Here is a tiny trained network, its code and every weight. The questions are about switching its units off for an input and a target symbol, where a switched-off unit gives its printed mean instead of its output.

import numpy as np


def w(rows, s, z=0):
    codes = np.array(rows[::2]) - 128.0
    scale = np.full(codes.shape[1], s)
    scale[-1] = z or s
    return codes * scale


def norm(h):
    return h / np.sqrt((h * h).mean(-1, keepdims=True) + 1e-5)


def f(y):
    return np.maximum(y, 0)


def softmax(a):
    e = np.exp(a - a.max(-1, keepdims=True))
    return e / e.sum(-1, keepdims=True)


def log_softmax(a):
    a = a - a.max(-1, keepdims=True)
    return a - np.log(np.exp(a).sum(-1, keepdims=True))


def net(x, mask):
    ids = ['αβγεηθλμξπσφψω'.index(c) for c in x.split()]
    T = len(ids)
    res = E[ids] + P[:T]
    r = norm(res)
    for j in range(3):
        rows = slice(3 * j, 3 * j + 3)
        q, k, v = (r @ M[0][rows].T for M in (Q, K, V))
        z = softmax(np.where(np.tri(T) > 0, q @ k.T / 3**0.5, -1e9)) @ v
        o = O[0][rows]
        res = res + np.where(mask[j], z, o[:, -1]) @ o[:, :-1]
    y = f(norm(res) @ A[0][:, :-1].T + A[0][:, -1])
    res = res + np.where(mask[3:19], y, B[0][:, -1]) @ B[0][:, :-1]
    return log_softmax(norm(res)[-1] @ U[:, :-1].T + U[:, -1])


Q, K, V, O, A, B = {}, {}, {}, {}, {}, {}
E = w([
[208,124,78,180,116,151],'α',
[249,170,137,147,135,138],'β',
[132,101,83,147,125,195],'γ',
[174,116,173,111,101,247],'ε',
[93,134,239,126,123,159],'η',
[157,175,83,120,166,169],'θ',
[75,146,184,218,112,200],'λ',
[176,140,121,72,156,126],'μ',
[139,139,153,152,129,128],'ξ',
[106,168,115,108,66,117],'π',
[183,91,119,144,121,51],'σ',
[138,135,71,157,137,111],'φ',
[49,69,177,132,130,98],'ψ',
[201,148,78,103,169,76],'ω',
],0.012)
P = w([
[166,81,154,193,254,141],'0',
[171,114,143,148,165,141],'1',
[174,119,150,142,144,134],'2',
[177,124,145,135,137,130],'3',
[179,130,137,136,135,123],'4',
[186,125,140,136,138,121],'5',
],0.0059)
Q[0] = w([
[81,169,107,117,15,116],'h1',
[98,163,23,48,43,115],'h1',
[195,101,125,177,168,104],'h1',
[63,101,134,130,145,149],'h2',
[98,73,104,67,135,87],'h2',
[9,64,191,50,151,150],'h2',
[70,128,197,143,113,140],'h3',
[70,98,122,87,57,136],'h3',
[115,14,86,96,218,159],'h3',
],0.011)
K[0] = w([
[117,50,127,163,255,174],'h1',
[188,87,154,168,202,151],'h1',
[126,206,95,113,69,144],'h1',
[104,43,115,137,171,152],'h2',
[131,119,184,163,224,175],'h2',
[95,42,171,93,212,147],'h2',
[74,94,208,133,144,128],'h3',
[37,101,117,95,152,126],'h3',
[74,196,99,82,7,106],'h3',
],0.0099)
V[0] = w([
[144,58,112,69,191,124],'h1',
[148,46,186,162,253,153],'h1',
[133,208,83,175,195,139],'h1',
[78,196,170,211,200,82],'h2',
[112,91,87,168,110,94],'h2',
[168,85,99,172,165,177],'h2',
[173,105,121,153,97,87],'h3',
[86,103,196,162,109,145],'h3',
[114,146,145,205,245,120],'h3',
],0.0059)
O[0] = w([
[144,126,119,48,86,154,121],'h1',
[118,131,144,106,2,132,233],'h1',
[104,196,84,141,86,118,177],'h1',
[50,147,177,134,94,121,161],'h2',
[99,100,95,143,94,109,120],'h2',
[136,136,103,121,77,180,196],'h2',
[114,81,125,139,122,88,172],'h3',
[177,122,81,148,136,156,122],'h3',
[156,126,97,76,204,65,253],'h3',
],0.007,0.0058)
A[0] = w([
[102,170,193,154,97,129,136],'n1',
[142,96,81,71,142,63,115],'n2',
[44,142,214,171,164,236,134],'n3',
[174,156,142,131,142,200,34],'n4',
[38,164,171,162,182,64,92],'n5',
[128,80,178,176,101,89,135],'n6',
[126,83,99,102,157,254,69],'n7',
[74,71,247,101,138,120,88],'n8',
[126,176,76,125,37,98,162],'n9',
[73,136,134,148,39,65,100],'n10',
[173,114,99,159,227,81,212],'n11',
[132,202,62,132,185,89,157],'n12',
[142,116,182,7,155,170,4],'n13',
[134,101,183,128,70,111,95],'n14',
[23,31,113,132,81,176,74],'n15',
[140,118,149,170,66,107,123],'n16',
],0.0073,0.0045)
B[0] = w([
[127,158,127,135,127,155,180],'n1',
[123,81,133,152,127,116,184],'n2',
[140,136,118,141,129,8,179],'n3',
[70,163,156,111,128,107,145],'n4',
[116,144,131,148,65,141,147],'n5',
[103,147,146,152,130,143,187],'n6',
[102,116,133,109,67,102,145],'n7',
[107,129,122,78,181,103,149],'n8',
[131,120,119,148,174,141,253],'n9',
[124,121,154,151,153,154,200],'n10',
[146,143,145,162,107,80,202],'n11',
[88,141,123,107,132,110,186],'n12',
[146,92,119,127,189,175,138],'n13',
[126,129,156,151,132,147,183],'n14',
[84,96,83,87,87,154,147],'n15',
[120,146,147,155,147,142,200],'n16',
],0.012,0.0066)
U = w([
[219,139,14,186,109,178,81],'α',
[254,233,155,95,104,123,29],'β',
[95,107,50,118,65,168,254],'γ',
[154,145,201,52,52,146,201],'ε',
[92,163,248,32,197,80,19],'η',
[90,215,63,59,171,149,200],'θ',
[33,222,134,177,2,77,57],'λ',
[190,81,119,47,199,172,182],'μ',
[116,166,176,169,178,233,191],'ξ',
[126,123,93,110,174,119,82],'π',
[147,7,178,165,121,104,108],'σ',
[42,80,24,170,199,154,82],'φ',
[14,77,159,72,157,137,166],'ψ',
[166,102,65,56,147,32,161],'ω',
],0.0091,0.0049)

Each question gives the input, a string of symbols that net reads in full, and the target symbol t.
The units are the heads (3 rows each of Q, K, V and O) and the neurons (one row each of A and B). Each row of codes is followed by its name. A weight is (code - 128) times the scale printed after its matrix; where a second scale follows, it is the last column's (O, A, B and U).
mask holds one flag per unit, heads first, then neurons. A switched-off unit (its flag False) gives its mean, the last column of its rows in O or B, instead of its output. The means were averaged over made-up inputs and are rounded, as every weight is.
A unit's drop is (log p(t) with every unit on - log p(t) with that unit switched off) / (log p(t) with every unit on - log p(t) with every unit switched off).
The circuit of an input: a set's keep is (log p(t) with only the set's units on - log p(t) with every unit switched off) / (log p(t) with every unit on - log p(t) with every unit switched off). Starting from the 12 units with the biggest drops (on a tie, the unit counted first), units are removed one at a time, each time the one whose removal leaves the highest keep (on an exact tie, the one counted first), for as long as the keep stays at least 0.8.
units of the circuit, in order: the units of the circuit, biggest drop first
k most important neurons: the k neurons with the biggest drops, biggest first
which heads matter: for each layer, one digit per head in row order, 1 if its drop is at least 0.15 and else 0, layers parted by /
drop when u is switched off: that unit's drop, to one decimal
input μ ψ θ γ, target γ: which heads matter : 000
input ξ ω ξ, target ω: most important neuron : n10
input ξ μ ξ ξ, target ξ: units of the circuit, in order : n3, n11
input π ξ λ φ, target λ: which heads matter : 110
input π φ ξ, target λ: which heads matter : 110
input ψ α π, target μ: which heads matter : 111
input α ξ η ψ α λ, target λ: which heads matter : 001
input ω λ ψ π, target η: 4 most important neurons : n10, n9, n3, n11
input ε ξ θ ξ π, target ξ: units of the circuit, in order : n9, n10
input ξ λ β ω γ, target γ: which heads matter : 000
input ψ ξ ψ φ, target φ: units of the circuit, in order : h2, n9, h3, n11
input θ ω σ π, target θ: 3 most important neurons : n9, n11, n3
input σ ε φ ω ε π, target σ: which heads matter : 110
input π λ λ ω ξ γ, target λ: 2 most important neurons : n5, n9
input ξ ξ ω ξ ε, target ε: 4 most important neurons : n7, n4, n9, n10
input σ ξ π, target σ: which heads matter : 111
input μ θ ξ ψ π, target ε: 2 most important neurons : n3, n11
input ξ ξ ξ φ, target φ: which heads matter : 010
input π ω ω, target λ: most important neuron : n5
input π ξ σ ψ ξ σ, target λ: drop when n16 is switched off : 0.0
input ω σ π, target η: drop when n11 is switched off : 0.2
